Below are the code and all the weights of a small trained network. Each question names an input and a class and asks about switching units off, where a switched-off unit gives its printed mean instead of its output.

import numpy as np


def w(rows, s, z=0):
    codes = np.array(rows[::2]) - 128.0
    scale = np.full(codes.shape[1], s)
    scale[-1] = z or s
    return codes * scale


def f(y):
    return y / 2 * (1 + np.tanh(0.7978845608 * (y + 0.044715 * y**3)))


def log_softmax(a):
    a = a - a.max(-1, keepdims=True)
    return a - np.log(np.exp(a).sum(-1, keepdims=True))


def net(x, mask):
    res = np.array(x, float).reshape(1, 8) / 4 @ E
    y = f(res @ A[0][:, :-1].T + A[0][:, -1])
    res = res + np.where(mask, y, B[0][:, -1]) @ B[0][:, :-1]
    return log_softmax(res[-1] @ U[:, :-1].T + U[:, -1])


A, B = {}, {}
E = w([
[126,127,128,129,128,128],'x0',
[127,129,128,127,129,129],'x1',
[47,207,134,66,50,132],'x2',
[123,118,2,139,159,78],'x3',
[12,38,152,153,187,126],'x4',
[106,161,164,224,128,75],'x5',
[127,128,128,127,128,127],'x6',
[126,170,130,155,101,228],'x7',
],0.0078)
A[0] = w([
[187,166,110,129,106,142,105],'neuron 1',
[168,74,119,90,134,162,86],'neuron 2',
[73,160,130,103,82,97,85],'neuron 3',
[148,98,171,68,122,1,104],'neuron 4',
[146,101,209,125,77,125,92],'neuron 5',
[77,114,123,152,156,173,100],'neuron 6',
[194,173,126,129,98,87,136],'neuron 7',
[110,179,81,140,173,134,164],'neuron 8',
[89,135,107,47,105,136,138],'neuron 9',
[107,127,23,163,90,100,106],'neuron 10',
[179,174,123,123,117,111,78],'neuron 11',
[130,153,152,191,107,63,82],'neuron 12',
[113,180,135,218,131,113,86],'neuron 13',
[181,88,142,163,152,126,83],'neuron 14',
[59,212,128,114,107,113,82],'neuron 15',
[145,128,204,110,112,118,140],'neuron 16',
[57,76,131,141,134,131,83],'neuron 17',
[169,139,133,166,144,121,85],'neuron 18',
[143,128,130,156,158,153,72],'neuron 19',
[106,145,81,199,100,225,131],'neuron 20',
[82,165,152,209,82,73,140],'neuron 21',
[129,124,137,125,126,109,244],'neuron 22',
[131,125,110,107,131,73,181],'neuron 23',
[183,105,137,173,159,148,100],'neuron 24',
],0.011)
B[0] = w([
[75,144,111,131,137,128,162],'neuron 1',
[147,113,97,98,130,131,143],'neuron 2',
[150,101,110,131,123,70,149],'neuron 3',
[163,251,123,117,78,119,189],'neuron 4',
[149,126,158,128,182,100,154],'neuron 5',
[95,168,107,125,132,112,145],'neuron 6',
[74,126,117,140,140,138,193],'neuron 7',
[141,116,157,142,135,139,174],'neuron 8',
[148,96,101,122,131,135,183],'neuron 9',
[150,116,186,122,200,105,182],'neuron 10',
[88,146,112,113,157,104,145],'neuron 11',
[140,128,117,84,133,152,150],'neuron 12',
[143,141,103,78,132,158,146],'neuron 13',
[133,98,97,131,109,78,150],'neuron 14',
[152,92,93,143,110,61,161],'neuron 15',
[140,121,155,147,175,132,171],'neuron 16',
[77,169,98,124,154,118,156],'neuron 17',
[132,127,119,119,129,106,132],'neuron 18',
[145,139,109,110,135,80,119],'neuron 19',
[166,199,162,133,78,126,177],'neuron 20',
[127,106,114,114,123,166,188],'neuron 21',
[109,70,132,174,108,183,254],'neuron 22',
[134,119,159,141,111,151,200],'neuron 23',
[151,88,99,137,106,79,156],'neuron 24',
],0.034,0.0092)
U = w([
[167,87,51,147,87,1,28],'0',
[175,243,141,119,64,82,161],'1',
[8,181,59,137,179,82,28],'2',
[148,120,104,201,118,143,255],'3',
[199,115,38,10,160,191,121],'4',
[125,110,137,188,96,124,249],'5',
[165,128,192,144,208,77,2],'6',
[127,115,112,195,95,136,178],'7',
],0.0088,0.0052)

Each question gives the input, the list of numbers given to net, and the class t.
The units are the neurons (one row each of A and B). Each row of codes is followed by its name. A weight is (code - 128) times the scale printed after its matrix; where a second scale follows, it is the last column's (A, B and U).
mask holds one flag per neuron, in row order. A switched-off neuron (its flag False) gives its mean, the last column of its row in B, instead of its output. The means were averaged over made-up inputs and are rounded, as every weight is.
A unit's drop is (log p(t) with every unit on - log p(t) with that unit switched off) / (log p(t) with every unit on - log p(t) with every unit switched off).
The circuit of an input: a set's keep is (log p(t) with only the set's units on - log p(t) with every unit switched off) / (log p(t) with every unit on - log p(t) with every unit switched off). Starting from the 12 units with the biggest drops (on a tie, the unit counted first), units are removed one at a time, each time the one whose removal leaves the highest keep (on an exact tie, the one counted first), for as long as the keep stays at least 0.8.
circuit, biggest first: the units of the circuit, biggest drop first
k most important neurons: the k neurons with the biggest drops, biggest first
drop of u: that unit's drop, to one decimal
input [6,5,5,0,5,-7,5,-4], class 4: circuit, biggest first : [neuron 9]
input [-1,4,-7,-4,-3,-4,2,-3], class 0: 2 most important neurons : [neuron 24; neuron 14]
input [-6,-8,7,-5,-8,5,8,0], class 2: circuit, biggest first : [neuron 7; neuron 11]
input [-2,1,-3,-6,6,-6,4,3], class 2: circuit, biggest first : [neuron 6; neuron 17]
input [-7,2,-4,8,0,7,1,-1], class 6: 3 most important neurons : [neuron 10; neuron 8; neuron 9]
input [0,7,-4,2,8,1,-7,-7], class 2: 2 most important neurons : [neuron 17; neuron 20]
input [-3,0,0,2,7,0,4,-1], class 2: 2 most important neurons : [neuron 17; neuron 6]
input [4,1,8,-4,-5,7,7,-8], class 0: 3 most important neurons : [neuron 15; neuron 3; neuron 20]
input [0,-4,-2,4,5,6,-2,0], class 4: circuit, biggest first : [neuron 13; neuron 21]
input [0,-3,5,-1,-8,-2,0,3], class 2: circuit, biggest first : [neuron 1; neuron 7]
input [-4,4,7,1,4,-4,0,-6], class 0: 3 most important neurons : [neuron 3; neuron 9; neuron 15]
input [6,-1,0,1,3,-7,-2,1], class 4: circuit, biggest first : [neuron 2; neuron 9]
input [-7,2,5,2,-4,8,5,-3], class 4: 2 most important neurons : [neuron 12; neuron 13]
input [6,5,-3,-3,3,-7,1,2], class 4: circuit, biggest first : [neuron 2]
input [-7,4,6,-5,7,8,3,-3], class 4: circuit, biggest first : [neuron 21; neuron 13]
input [-5,-5,0,-8,6,5,-8,-6], class 6: 2 most important neurons : [neuron 5; neuron 16]
input [5,5,0,-5,-5,8,-1,-3], class 4: circuit, biggest first : [neuron 12; neuron 13]
input [1,-4,8,7,-4,-8,-2,-8], class 0: 4 most important neurons : [neuron 9; neuron 3; neuron 15; neuron 20]
input [3,-2,2,2,2,5,-5,0], class 4: circuit, biggest first : [neuron 21; neuron 13]
input [-1,0,2,5,7,0,8,8], class 1: most important neuron : [neuron 20]
input [-7,-1,2,-5,1,7,1,4], class 4: circuit, biggest first : [neuron 13; neuron 21]
input [-7,-7,-7,-4,8,-1,-8,1], class 2: 2 most important neurons : [neuron 17; neuron 6]
input [-3,8,4,4,-7,7,-7,-8], class 1: 2 most important neurons : [neuron 4; neuron 23]
input [2,7,2,4,-7,6,-1,-3], class 2: 3 most important neurons : [neuron 7; neuron 11; neuron 1]
input [5,6,-6,2,-1,-6,-6,-7], class 1: drop of neuron 15 : 0.1
input [4,1,-4,7,-1,-5,-2,-4], class 6: drop of neuron 24 : 0.0
